Here is a tiny trained network, its code and every weight. The questions are about switching its units off for an input and a target symbol, where a switched-off unit gives its printed mean instead of its output.

import numpy as np


def w(rows, s, z=0):
    codes = np.array(rows[::2]) - 128.0
    scale = np.full(codes.shape[1], s)
    scale[-1] = z or s
    return codes * scale


def f(y):
    return np.maximum(y, 0)


def softmax(a):
    e = np.exp(a - a.max(-1, keepdims=True))
    return e / e.sum(-1, keepdims=True)


def log_softmax(a):
    a = a - a.max(-1, keepdims=True)
    return a - np.log(np.exp(a).sum(-1, keepdims=True))


def net(x, mask):
    ids = ['βγζηξτφ'.index(c) for c in x.split()]
    T = len(ids)
    res = E[ids] + P[:T]
    r = res
    for j in range(2):
        rows = slice(2 * j, 2 * j + 2)
        q, k, v = (r @ M[0][rows].T for M in (Q, K, V))
        z = softmax(np.where(np.tri(T) > 0, q @ k.T / 2**0.5, -1e9)) @ v
        o = O[0][rows]
        res = res + np.where(mask[j], z, o[:, -1]) @ o[:, :-1]
    y = f(res @ A[0][:, :-1].T + A[0][:, -1])
    res = res + np.where(mask[2:18], y, B[0][:, -1]) @ B[0][:, :-1]
    return log_softmax(res[-1] @ U[:, :-1].T + U[:, -1])


Q, K, V, O, A, B = {}, {}, {}, {}, {}, {}
E = w([
[81,133,173,149,192],'β',
[190,70,96,92,106],'γ',
[88,121,74,90,27],'ζ',
[142,35,156,195,86],'η',
[186,93,95,110,13],'ξ',
[217,79,75,147,177],'τ',
[96,137,10,59,186],'φ',
],0.011)
P = w([
[142,217,213,143,157],'0',
[129,85,247,2,152],'1',
[145,204,176,152,157],'2',
[115,72,182,49,129],'3',
[143,195,148,163,153],'4',
[102,59,135,83,112],'5',
[141,182,107,180,142],'6',
[88,44,95,110,99],'7',
[142,170,74,200,131],'8',
[72,26,55,136,85],'9',
[150,157,54,216,121],'10',
],0.0072)
Q[0] = w([
[44,255,161,176,92],'h1',
[142,176,82,140,56],'h1',
[156,162,139,205,210],'h2',
[72,190,43,27,168],'h2',
],0.022)
K[0] = w([
[4,161,143,114,61],'h1',
[111,165,88,100,55],'h1',
[110,106,151,158,192],'h2',
[39,205,83,55,136],'h2',
],0.025)
V[0] = w([
[134,45,93,174,146],'h1',
[105,79,90,152,131],'h1',
[94,219,179,113,67],'h2',
[119,15,2,137,72],'h2',
],0.0086)
O[0] = w([
[143,92,126,112,220,160],'h1',
[170,103,107,134,169,124],'h1',
[172,81,84,112,230,110],'h2',
[119,181,255,50,160,253],'h2',
],0.0048,0.0019)
A[0] = w([
[100,138,115,214,122,97],'n1',
[144,97,156,84,126,21],'n2',
[120,90,88,139,93,201],'n3',
[102,149,147,150,166,87],'n4',
[137,210,94,116,86,115],'n5',
[100,175,111,186,127,84],'n6',
[126,154,97,179,114,165],'n7',
[128,142,155,90,116,254],'n8',
[155,111,89,124,160,146],'n9',
[83,110,117,136,52,147],'n10',
[129,110,141,78,153,71],'n11',
[197,202,108,140,118,42],'n12',
[158,164,153,140,103,69],'n13',
[116,203,254,89,166,7],'n14',
[171,208,94,132,169,100],'n15',
[84,157,226,96,129,20],'n16',
],0.018,0.005)
B[0] = w([
[139,141,163,136,218,188],'n1',
[136,121,92,97,163,168],'n2',
[93,185,122,156,113,217],'n3',
[143,117,69,134,91,154],'n4',
[141,127,43,116,134,179],'n5',
[192,86,77,126,74,164],'n6',
[126,86,162,110,87,191],'n7',
[87,102,140,171,88,254],'n8',
[152,72,146,122,123,179],'n9',
[142,124,133,139,203,209],'n10',
[193,134,155,138,138,170],'n11',
[176,244,160,119,116,154],'n12',
[169,152,126,102,142,140],'n13',
[164,106,104,93,254,149],'n14',
[69,168,159,42,136,169],'n15',
[178,115,125,97,45,169],'n16',
],0.034,0.0061)
U = w([
[180,79,87,116,153,144],'β',
[76,87,155,178,2,253],'γ',
[63,102,65,174,146,220],'ζ',
[96,136,123,153,224,96],'η',
[157,164,84,145,137,31],'ξ',
[120,140,143,110,149,25],'τ',
[98,118,86,95,146,44],'φ',
],0.0086,0.0034)

Each question gives the input, a string of symbols that net reads in full, and the target symbol t.
The units are the heads (2 rows each of Q, K, V and O) and the neurons (one row each of A and B). Each row of codes is followed by its name. A weight is (code - 128) times the scale printed after its matrix; where a second scale follows, it is the last column's (O, A, B and U).
mask holds one flag per unit, heads first, then neurons. A switched-off unit (its flag False) gives its mean, the last column of its rows in O or B, instead of its output. The means were averaged over made-up inputs and are rounded, as every weight is.
A unit's drop is (log p(t) with every unit on - log p(t) with that unit switched off) / (log p(t) with every unit on - log p(t) with every unit switched off).
The circuit of an input: a set's keep is (log p(t) with only the set's units on - log p(t) with every unit switched off) / (log p(t) with every unit on - log p(t) with every unit switched off). Starting from the 12 units with the biggest drops (on a tie, the unit counted first), units are removed one at a time, each time the one whose removal leaves the highest keep (on an exact tie, the one counted first), for as long as the keep stays at least 0.8.
units of the circuit, in order: the units of the circuit, biggest drop first
most important unit: the unit with the biggest drop
top k neurons: the k neurons with the biggest drops, biggest first
drop when u is switched off: that unit's drop, to one decimal
input ξ τ β ζ, target β: units of the circuit, in order : h2, n14, n16
input φ β η τ β η ζ β β ξ, target β: top 4 neurons : n14, n16, n2, n10
input ξ φ ξ β φ β γ γ φ γ η, target η: units of the circuit, in order : n1
input β ζ ζ ξ ζ β, target γ: top 3 neurons : n10, n1, n14
input ξ γ ξ ξ ξ, target ξ: units of the circuit, in order : n12, n5
input ξ ζ β β ζ φ ξ ξ, target ζ: units of the circuit, in order : n10, n1, n3
input β β ξ η ζ τ τ β ξ φ, target β: top 2 neurons : n14, n11
input τ β γ η γ β γ φ γ, target γ: top 3 neurons : n1, n10, n14
input φ ζ β ξ β φ, target γ: units of the circuit, in order : n1, n10
input τ ξ β β β β β ζ β β, target η: top 2 neurons : n1, n8
input β β τ, target τ: top 2 neurons : n15, n8
input ζ β β β, target ζ: top 2 neurons : n7, n16
input η η β ζ ζ η, target ζ: top 2 neurons : n10, n7
input ζ ξ β β β γ ζ ξ ζ β, target η: most important unit : n8
input β ζ β ζ β η, target β: top 4 neurons : n14, n16, n10, n2
input τ τ β γ ζ η ζ γ ζ φ, target β: top 4 neurons : n14, n16, n11, n3
input τ ξ β τ, target γ: top 3 neurons : n10, n1, n14
input ζ ξ φ τ β γ φ ξ β φ γ, target γ: drop when n15 is switched off : 0.0
input ζ ζ η β β ξ η, target η: drop when n8 is switched off : 0.1
input η φ ξ β τ η ζ γ ξ φ, target γ: drop when n1 is switched off : 0.5
input ζ γ τ η φ β ζ τ β ξ, target β: drop when h2 is switched off : 3.8
